Below are the code and all the weights of a small trained network. Each question names an input and a class and asks about switching units off, where a switched-off unit gives its printed mean instead of its output.

import numpy as np


def w(rows, s, z=0):
    codes = np.array(rows[::2]) - 128.0
    scale = np.full(codes.shape[1], s)
    scale[-1] = z or s
    return codes * scale


def f(y):
    return np.maximum(y, 0)


def log_softmax(a):
    a = a - a.max(-1, keepdims=True)
    return a - np.log(np.exp(a).sum(-1, keepdims=True))


def net(x, mask):
    res = np.array(x, float).reshape(1, 7) / 4 @ E
    y = f(res @ A[0][:, :-1].T + A[0][:, -1])
    res = res + np.where(mask, y, B[0][:, -1]) @ B[0][:, :-1]
    return log_softmax(res[-1] @ U[:, :-1].T + U[:, -1])


A, B = {}, {}
E = w([
[136,111,127,68,123,166,137,149,144,102,123,185],'x0',
[152,108,165,99,8,67,169,220,88,134,154,172],'x1',
[128,203,141,128,70,57,103,77,210,211,115,180],'x2',
[152,113,155,71,158,152,164,154,158,150,133,124],'x3',
[163,129,128,169,100,135,123,89,113,140,127,123],'x4',
[120,142,100,126,143,122,153,120,134,125,160,122],'x5',
[207,97,73,127,168,52,43,143,134,147,194,128],'x6',
],0.016)
A[0] = w([
[108,155,120,86,123,98,150,88,145,212,38,166,144],'N0',
[74,184,122,141,150,217,213,78,42,85,72,102,254],'N1',
[119,191,192,72,131,93,58,32,174,170,138,198,165],'N2',
[160,117,102,131,97,76,60,170,185,200,235,185,140],'N3',
[174,181,117,141,49,93,187,245,104,97,132,109,197],'N4',
[96,142,108,120,183,91,79,88,255,155,89,104,184],'N5',
[184,69,116,173,232,190,93,150,96,120,168,145,210],'N6',
[160,80,54,158,156,114,107,171,36,65,125,111,204],'N7',
[67,181,154,181,56,81,196,149,208,181,119,173,156],'N8',
],0.0083,0.0055)
B[0] = w([
[81,140,68,37,86,59,193,66,219,137,171,185,184],'N0',
[81,126,240,150,122,181,166,99,117,57,45,2,252],'N1',
[181,216,101,238,98,191,122,109,210,56,110,172,210],'N2',
[126,66,100,144,192,85,66,187,151,230,72,214,210],'N3',
[126,45,201,184,50,102,92,204,77,130,213,152,206],'N4',
[152,128,30,213,129,217,129,71,90,91,49,142,208],'N5',
[118,79,159,92,189,113,61,87,111,60,132,36,212],'N6',
[180,56,132,30,181,128,133,188,112,178,106,29,212],'N7',
[38,102,152,74,62,64,144,102,222,141,233,164,203],'N8',
],0.0077,0.023)
U = w([
[72,185,230,146,170,200,114,128,145,96,96,84,105],'0',
[57,251,119,140,106,171,183,3,158,105,123,160,192],'1',
[94,94,212,187,63,176,218,223,67,110,160,103,107],'2',
[34,167,182,113,41,111,122,90,165,156,198,176,86],'3',
[159,117,89,93,213,120,30,79,118,108,134,89,210],'4',
[189,168,9,207,158,160,62,128,179,141,106,162,119],'5',
[204,114,170,82,159,56,87,186,4,162,165,139,165],'6',
[138,145,121,185,159,35,69,162,159,199,136,230,5],'7',
],0.0073,0.002)

Each question gives the input, the list of numbers given to net, and the class t.
The units are the neurons (one row each of A and B). Each row of codes is followed by its name. A weight is (code - 128) times the scale printed after its matrix; where a second scale follows, it is the last column's (A, B and U).
mask holds one flag per neuron, in row order. A switched-off neuron (its flag False) gives its mean, the last column of its row in B, instead of its output. The means were averaged over made-up inputs and are rounded, as every weight is.
A unit's drop is (log p(t) with every unit on - log p(t) with that unit switched off) / (log p(t) with every unit on - log p(t) with every unit switched off).
The circuit of an input: a set's keep is (log p(t) with only the set's units on - log p(t) with every unit switched off) / (log p(t) with every unit on - log p(t) with every unit switched off). Starting from all 9 units, units are removed one at a time, each time the one whose removal leaves the highest keep (on an exact tie, the one counted first), for as long as the keep stays at least 0.8.
units of the circuit, in order: the units of the circuit, biggest drop first
unit that matters most: the unit with the biggest drop
k most important neurons: the k neurons with the biggest drops, biggest first
drop when u is switched off: that unit's drop, to one decimal
input [0,8,5,1,-4,-2,2], class 7: unit that matters most => N3
input [-3,4,1,7,-7,4,1], class 7: 4 most important neurons => [N1; N7; N3; N6]
input [-8,3,1,-4,-1,-6,5], class 7: 3 most important neurons => [N3; N1; N6]
input [3,-6,1,-1,-7,5,-2], class 1: 3 most important neurons => [N7; N5; N4]
input [7,6,2,2,-4,-1,0], class 3: 3 most important neurons => [N8; N7; N5]
input [1,0,-7,2,-2,-3,-1], class 0: 3 most important neurons => [N6; N1; N4]
input [8,0,8,0,-4,-4,8], class 5: 3 most important neurons => [N2; N5; N4]
input [3,1,3,4,2,-2,2], class 7: 2 most important neurons => [N1; N3]
input [7,-3,7,1,-6,1,-1], class 1: 2 most important neurons => [N0; N8]
input [4,7,-8,1,4,-2,2], class 6: 2 most important neurons => [N1; N7]
input [0,2,1,-6,-8,3,-8], class 3: drop when N8 is switched off => 1.3
input [-3,1,-7,-8,-6,5,5], class 6: drop when N5 is switched off => 0.2
input [-4,7,2,-8,5,-2,4], class 7: drop when N3 is switched off => 0.6
input [-6,4,-7,-6,-5,-2,2], class 6: units of the circuit, in order => [N7]
